Below are the code and all the weights of a small trained network. Each question names an input and a class and asks about switching units off, where a switched-off unit gives its printed mean instead of its output.

import numpy as np


def w(rows, s, z=0):
    codes = np.array(rows[::2]) - 128.0
    scale = np.full(codes.shape[1], s)
    scale[-1] = z or s
    return codes * scale


def f(y):
    return y / 2 * (1 + np.tanh(0.7978845608 * (y + 0.044715 * y**3)))


def log_softmax(a):
    a = a - a.max(-1, keepdims=True)
    return a - np.log(np.exp(a).sum(-1, keepdims=True))


def net(x, mask):
    res = np.array(x, float).reshape(1, 6) / 4 @ E
    y = f(res @ A[0][:, :-1].T + A[0][:, -1])
    res = res + np.where(mask, y, B[0][:, -1]) @ B[0][:, :-1]
    return log_softmax(res[-1] @ U[:, :-1].T + U[:, -1])


A, B = {}, {}
E = w([
[57,146,183,74,66],'x0',
[59,101,169,246,118],'x1',
[205,124,185,171,47],'x2',
[117,84,61,153,92],'x3',
[107,127,10,177,57],'x4',
[136,239,100,156,113],'x5',
],0.011)
A[0] = w([
[53,140,197,133,126,197],'n1',
[133,194,49,85,109,101],'n2',
[203,152,191,143,2,217],'n3',
[113,175,188,122,225,33],'n4',
[101,167,36,224,152,79],'n5',
[92,209,155,170,160,99],'n6',
[82,167,154,151,93,2],'n7',
[109,234,171,115,196,95],'n8',
[65,45,95,90,223,73],'n9',
[21,120,148,119,29,79],'n10',
],0.0092,0.005)
B[0] = w([
[127,95,225,113,85,211],'n1',
[133,214,72,106,93,187],'n2',
[212,62,140,181,108,251],'n3',
[89,219,212,107,252,184],'n4',
[119,214,69,224,180,219],'n5',
[143,161,165,174,125,169],'n6',
[88,152,149,141,88,144],'n7',
[157,207,201,76,140,199],'n8',
[23,37,80,75,190,192],'n9',
[123,86,145,137,2,210],'n10',
],0.0088,0.011)
U = w([
[150,182,161,120,118,1],'0',
[81,170,105,237,171,158],'1',
[128,154,216,81,210,81],'2',
[205,99,145,137,148,252],'3',
[48,40,125,72,193,135],'4',
[118,180,61,8,119,97],'5',
[210,82,152,135,125,171],'6',
[64,99,179,141,61,95],'7',
],0.013,0.0067)

Each question gives the input, the list of numbers given to net, and the class t.
The units are the neurons (one row each of A and B). Each row of codes is followed by its name. A weight is (code - 128) times the scale printed after its matrix; where a second scale follows, it is the last column's (A, B and U).
mask holds one flag per neuron, in row order. A switched-off neuron (its flag False) gives its mean, the last column of its row in B, instead of its output. The means were averaged over made-up inputs and are rounded, as every weight is.
A unit's drop is (log p(t) with every unit on - log p(t) with that unit switched off) / (log p(t) with every unit on - log p(t) with every unit switched off).
The circuit of an input: a set's keep is (log p(t) with only the set's units on - log p(t) with every unit switched off) / (log p(t) with every unit on - log p(t) with every unit switched off). Starting from all 10 units, units are removed one at a time, each time the one whose removal leaves the highest keep (on an exact tie, the one counted first), for as long as the keep stays at least 0.8.
units of the circuit, in order: the units of the circuit, biggest drop first
k most important neurons: the k neurons with the biggest drops, biggest first
drop of u: that unit's drop, to one decimal
input [7,-6,5,7,4,-6], class 6: units of the circuit, in order => n3
input [2,1,4,5,3,1], class 6: units of the circuit, in order => n3; n9
input [1,-4,-5,5,7,8], class 1: 2 most important neurons => n5; n8
input [-3,-7,-1,-4,6,-7], class 5: 2 most important neurons => n2; n3
input [3,-5,0,-3,1,-2], class 5: units of the circuit, in order => n3; n1
input [2,4,-8,8,-7,6], class 2: 2 most important neurons => n8; n4
input [-4,-1,1,-1,4,-6], class 4: 2 most important neurons => n3; n5
input [-1,5,5,-6,0,5], class 3: 2 most important neurons => n3; n10
input [2,2,-5,6,-6,2], class 4: 2 most important neurons => n9; n5
input [2,8,-6,-2,7,-5], class 7: 2 most important neurons => n10; n1
input [6,-5,8,0,-5,-1], class 6: drop of n3 => 0.2
input [-2,-3,0,2,-8,-8], class 4: drop of n9 => 0.4
input [4,-1,8,1,-7,4], class 6: drop of n3 => 1.2
input [-6,-2,-3,-7,6,-6], class 4: units of the circuit, in order => n9
